Here is a tiny trained network, its code and every weight. The questions are about switching its units off for an input and a target symbol, where a switched-off unit gives its printed mean instead of its output.

import numpy as np


def w(rows, s, z=0):
    codes = np.array(rows[::2]) - 128.0
    scale = np.full(codes.shape[1], s)
    scale[-1] = z or s
    return codes * scale


def norm(h):
    return h / np.sqrt((h * h).mean(-1, keepdims=True) + 1e-5)


def f(y):
    return y / 2 * (1 + np.tanh(0.7978845608 * (y + 0.044715 * y**3)))


def softmax(a):
    e = np.exp(a - a.max(-1, keepdims=True))
    return e / e.sum(-1, keepdims=True)


def log_softmax(a):
    a = a - a.max(-1, keepdims=True)
    return a - np.log(np.exp(a).sum(-1, keepdims=True))


def net(x, mask):
    ids = ['ΞΠΣαδεζηθλτφω'.index(c) for c in x.split()]
    T = len(ids)
    res = E[ids] + P[:T]
    r = norm(res)
    for j in range(2):
        rows = slice(3 * j, 3 * j + 3)
        q, k, v = (r @ M[0][rows].T for M in (Q, K, V))
        z = softmax(np.where(np.tri(T) > 0, q @ k.T / 3**0.5, -1e9)) @ v
        o = O[0][rows]
        res = res + np.where(mask[j], z, o[:, -1]) @ o[:, :-1]
    y = f(norm(res) @ A[0][:, :-1].T + A[0][:, -1])
    res = res + np.where(mask[2:18], y, B[0][:, -1]) @ B[0][:, :-1]
    return log_softmax(norm(res)[-1] @ U[:, :-1].T + U[:, -1])


Q, K, V, O, A, B = {}, {}, {}, {}, {}, {}
E = w([
[108,74,104],'Ξ',
[116,151,134],'Π',
[133,204,129],'Σ',
[109,153,152],'α',
[133,115,252],'δ',
[88,115,154],'ε',
[107,149,156],'ζ',
[164,75,126],'η',
[122,176,120],'θ',
[92,111,159],'λ',
[95,169,58],'τ',
[187,207,147],'φ',
[177,134,150],'ω',
],0.016)
P = w([
[59,134,229],'0',
[59,142,188],'1',
[74,110,193],'2',
[74,146,163],'3',
[92,83,170],'4',
[85,150,147],'5',
[88,66,168],'6',
[99,142,149],'7',
[67,51,182],'8',
[225,44,3],'9',
],0.0046)
Q[0] = w([
[144,89,80],'head 0',
[114,174,253],'head 0',
[85,76,118],'head 0',
[186,195,65],'head 1',
[126,61,121],'head 1',
[61,93,128],'head 1',
],0.016)
K[0] = w([
[82,154,131],'head 0',
[251,108,116],'head 0',
[143,136,52],'head 0',
[153,198,65],'head 1',
[158,132,173],'head 1',
[169,65,164],'head 1',
],0.016)
V[0] = w([
[152,144,165],'head 0',
[155,139,165],'head 0',
[8,156,71],'head 0',
[201,154,133],'head 1',
[119,114,140],'head 1',
[107,82,165],'head 1',
],0.012)
O[0] = w([
[111,82,114,248],'head 0',
[107,79,104,243],'head 0',
[128,194,255,4],'head 0',
[208,136,114,10],'head 1',
[122,118,152,164],'head 1',
[112,97,199,224],'head 1',
],0.0098,0.0029)
A[0] = w([
[126,226,172,234],'neuron 0',
[131,148,142,66],'neuron 1',
[127,31,160,153],'neuron 2',
[46,103,69,167],'neuron 3',
[154,220,173,212],'neuron 4',
[131,252,85,155],'neuron 5',
[210,146,88,254],'neuron 6',
[186,101,180,139],'neuron 7',
[138,124,100,123],'neuron 8',
[170,139,174,88],'neuron 9',
[107,103,165,176],'neuron 10',
[69,222,78,112],'neuron 11',
[155,135,168,49],'neuron 12',
[114,146,136,58],'neuron 13',
[191,95,187,189],'neuron 14',
[168,130,161,55],'neuron 15',
],0.011,0.0016)
B[0] = w([
[141,53,81,207],'neuron 0',
[138,113,114,120],'neuron 1',
[136,216,140,230],'neuron 2',
[213,169,141,253],'neuron 3',
[191,96,90,197],'neuron 4',
[207,189,154,184],'neuron 5',
[9,184,123,168],'neuron 6',
[193,178,86,139],'neuron 7',
[118,147,156,137],'neuron 8',
[145,125,81,135],'neuron 9',
[93,129,114,182],'neuron 10',
[185,58,207,161],'neuron 11',
[130,128,89,127],'neuron 12',
[134,102,124,122],'neuron 13',
[200,211,90,151],'neuron 14',
[149,131,81,120],'neuron 15',
],0.016,0.005)
U = w([
[80,103,159,10],'Ξ',
[145,51,147,19],'Π',
[149,89,142,4],'Σ',
[118,57,163,76],'α',
[140,167,156,148],'δ',
[66,98,200,140],'ε',
[107,81,163,126],'ζ',
[185,192,104,106],'η',
[159,88,158,123],'θ',
[88,107,191,146],'λ',
[178,73,188,217],'τ',
[75,182,106,207],'φ',
[105,99,6,160],'ω',
],0.011,0.0042)

Each question gives the input, a string of symbols that net reads in full, and the target symbol t.
The units are the heads (3 rows each of Q, K, V and O) and the neurons (one row each of A and B). Each row of codes is followed by its name. A weight is (code - 128) times the scale printed after its matrix; where a second scale follows, it is the last column's (O, A, B and U).
mask holds one flag per unit, heads first, then neurons. A switched-off unit (its flag False) gives its mean, the last column of its rows in O or B, instead of its output. The means were averaged over made-up inputs and are rounded, as every weight is.
A unit's drop is (log p(t) with every unit on - log p(t) with that unit switched off) / (log p(t) with every unit on - log p(t) with every unit switched off).
The circuit of an input: a set's keep is (log p(t) with only the set's units on - log p(t) with every unit switched off) / (log p(t) with every unit on - log p(t) with every unit switched off). Starting from the 12 units with the biggest drops (on a tie, the unit counted first), units are removed one at a time, each time the one whose removal leaves the highest keep (on an exact tie, the one counted first), for as long as the keep stays at least 0.8.
units of the circuit, in order: the units of the circuit, biggest drop first
top k neurons: the k neurons with the biggest drops, biggest first
which heads matter: for each layer, one digit per head in row order, 1 if its drop is at least 0.15 and else 0, layers parted by /
drop when u is switched off: that unit's drop, to one decimal
input ω ζ φ ε, target ω: top 3 neurons => (neuron 11; neuron 5; neuron 14)
input Π φ Π α ζ Π Σ δ φ, target φ: top 2 neurons => (neuron 6; neuron 0)
input φ Σ α η Π ε Π τ, target τ: units of the circuit, in order => (neuron 11)
input η α ζ Π Π φ ω τ α, target ω: top 2 neurons => (neuron 11; neuron 5)
input λ α α φ ε φ, target φ: top 2 neurons => (neuron 6; neuron 3)
input φ ω ζ, target ω: top 2 neurons => (neuron 5; neuron 11)
input Π τ ω Π ζ φ α λ, target ω: top 2 neurons => (neuron 11; neuron 5)
input Ξ Ξ λ ε δ τ θ, target τ: top 2 neurons => (neuron 11; neuron 2)
input φ η ε Ξ, target η: top 2 neurons => (neuron 14; neuron 11)
input ε ε φ ω ε ζ θ Σ, target ω: which heads matter => 10
input ε α ε δ λ ω ζ α, target ω: which heads matter => 10
input ε δ ε Ξ, target φ: which heads matter => 11
input ω ω Ξ Π, target ω: drop when head 0 is switched off => 2.0
input ε ω ω η Π Σ Π ω η λ, target η: drop when neuron 14 is switched off => 0.2
input λ ω ε, target ω: drop when neuron 2 is switched off => 0.1
input ζ θ φ η ω θ, target ω: top neuron => (neuron 2)
